Below are the code and all the weights of a small trained network. Each question names an input and a class and asks about switching units off, where a switched-off unit gives its printed mean instead of its output.

import numpy as np


def w(rows, s, z=0):
    codes = np.array(rows[::2]) - 128.0
    scale = np.full(codes.shape[1], s)
    scale[-1] = z or s
    return codes * scale


def f(y):
    return y / 2 * (1 + np.tanh(0.7978845608 * (y + 0.044715 * y**3)))


def log_softmax(a):
    a = a - a.max(-1, keepdims=True)
    return a - np.log(np.exp(a).sum(-1, keepdims=True))


def net(x, mask):
    res = np.array(x, float).reshape(1, 8) / 4 @ E
    y = f(res @ A[0][:, :-1].T + A[0][:, -1])
    res = res + np.where(mask, y, B[0][:, -1]) @ B[0][:, :-1]
    return log_softmax(res[-1] @ U[:, :-1].T + U[:, -1])


A, B = {}, {}
E = w([
[130,129,126],'x0',
[129,127,127],'x1',
[71,23,118],'x2',
[129,128,128],'x3',
[132,128,127],'x4',
[253,72,47],'x5',
[68,219,18],'x6',
[128,129,128],'x7',
],0.0076)
A[0] = w([
[93,147,118,92],'N0',
[134,106,165,153],'N1',
[181,199,183,152],'N2',
[181,109,73,106],'N3',
[108,86,107,57],'N4',
[94,74,154,56],'N5',
[93,152,165,92],'N6',
[54,117,160,115],'N7',
[130,126,147,215],'N8',
[130,163,94,112],'N9',
[94,121,144,62],'N10',
[119,101,139,39],'N11',
[131,255,106,139],'N12',
[109,144,125,255],'N13',
[191,202,154,118],'N14',
[121,117,64,163],'N15',
[159,106,84,129],'N16',
[66,52,105,88],'N17',
[54,23,75,101],'N18',
[87,201,208,64],'N19',
[101,173,46,40],'N20',
[107,126,51,139],'N21',
[58,136,37,152],'N22',
[181,142,205,146],'N23',
[99,89,193,124],'N24',
[187,107,75,67],'N25',
[188,86,168,124],'N26',
[72,172,179,98],'N27',
[164,134,100,100],'N28',
[131,117,107,84],'N29',
[142,106,187,95],'N30',
],0.012,0.0054)
B[0] = w([
[102,151,146,145],'N0',
[99,100,135,154],'N1',
[141,120,54,194],'N2',
[177,167,204,170],'N3',
[117,180,104,125],'N4',
[102,152,105,143],'N5',
[144,177,151,153],'N6',
[178,128,161,182],'N7',
[153,81,146,169],'N8',
[101,129,117,159],'N9',
[121,177,122,127],'N10',
[90,179,110,116],'N11',
[149,55,116,255],'N12',
[176,90,151,207],'N13',
[137,174,44,186],'N14',
[129,86,162,176],'N15',
[153,145,175,157],'N16',
[159,176,60,168],'N17',
[190,153,30,196],'N18',
[154,173,156,197],'N19',
[8,178,123,192],'N20',
[93,94,151,185],'N21',
[82,79,145,234],'N22',
[56,93,90,183],'N23',
[109,99,144,176],'N24',
[146,206,191,163],'N25',
[59,107,165,178],'N26',
[175,162,183,190],'N27',
[132,159,137,142],'N28',
[121,160,124,120],'N29',
[55,139,132,154],'N30',
],0.019,0.008)
U = w([
[176,248,178,97],'0',
[156,137,100,253],'1',
[62,161,104,88],'2',
[175,212,2,69],'3',
],0.0075,0.0063)

Each question gives the input, the list of numbers given to net, and the class t.
The units are the neurons (one row each of A and B). Each row of codes is followed by its name. A weight is (code - 128) times the scale printed after its matrix; where a second scale follows, it is the last column's (A, B and U).
mask holds one flag per neuron, in row order. A switched-off neuron (its flag False) gives its mean, the last column of its row in B, instead of its output. The means were averaged over made-up inputs and are rounded, as every weight is.
A unit's drop is (log p(t) with every unit on - log p(t) with that unit switched off) / (log p(t) with every unit on - log p(t) with every unit switched off).
The circuit of an input: a set's keep is (log p(t) with only the set's units on - log p(t) with every unit switched off) / (log p(t) with every unit on - log p(t) with every unit switched off). Starting from the 12 units with the biggest drops (on a tie, the unit counted first), units are removed one at a time, each time the one whose removal leaves the highest keep (on an exact tie, the one counted first), for as long as the keep stays at least 0.8.
circuit, biggest first: the units of the circuit, biggest drop first
unit that matters most: the unit with the biggest drop
k most important neurons: the k neurons with the biggest drops, biggest first
drop when u is switched off: that unit's drop, to one decimal
input [-4,-6,4,2,2,7,-5,-1], class 0: circuit, biggest first -> (N25; N3)
input [-8,-4,3,7,4,6,-8,0], class 2: circuit, biggest first -> (N26; N30)
input [5,5,2,-5,2,-8,-7,0], class 0: unit that matters most -> N27
input [8,-2,5,-3,0,-2,-4,5], class 3: circuit, biggest first -> (N18; N17)
input [5,-1,-7,5,-2,4,0,-5], class 3: 2 most important neurons -> (N14; N2)
input [7,5,8,-1,1,3,5,-4], class 3: 2 most important neurons -> (N18; N17)
input [2,-6,7,3,2,6,8,8], class 2: 2 most important neurons -> (N22; N20)
input [-8,4,-2,-2,-2,-2,7,6], class 2: 3 most important neurons -> (N20; N22; N18)
input [7,6,-3,6,2,-4,-7,-2], class 2: circuit, biggest first -> (N23; N30)
input [1,-3,-5,1,-1,-8,7,3], class 0: 3 most important neurons -> (N27; N19; N6)
input [8,0,-4,6,0,-1,-7,-6], class 2: circuit, biggest first -> (N23; N26)
input [2,5,6,-3,3,5,-4,1], class 3: 3 most important neurons -> (N18; N17; N22)
input [-3,-4,3,-1,6,8,-5,-8], class 0: 2 most important neurons -> (N25; N3)
input [-2,5,-6,8,-4,3,2,-8], class 3: unit that matters most -> N14
input [2,0,-3,4,0,-1,-2,-8], class 3: 3 most important neurons -> (N22; N21; N15)
input [-2,2,-4,-5,1,1,5,-4], class 2: 2 most important neurons -> (N20; N18)
input [-6,7,-5,-8,4,3,-1,-1], class 3: 2 most important neurons -> (N14; N22)
input [0,8,7,7,5,-2,6,-2], class 3: 3 most important neurons -> (N18; N17; N26)
input [-5,2,-8,6,7,-3,8,0], class 2: 3 most important neurons -> (N20; N22; N18)
input [2,-1,-4,-7,3,-2,-6,-3], class 2: unit that matters most -> N23
input [-7,5,7,-1,-5,6,0,-1], class 3: drop when N2 is switched off -> -0.1
input [-6,1,-1,8,5,0,-6,7], class 2: drop when N23 is switched off -> 0.1
input [7,-4,1,-6,-8,8,6,-6], class 0: drop when N25 is switched off -> 0.2
input [3,-4,8,-8,3,6,-5,3], class 3: drop when N18 is switched off -> 1.1
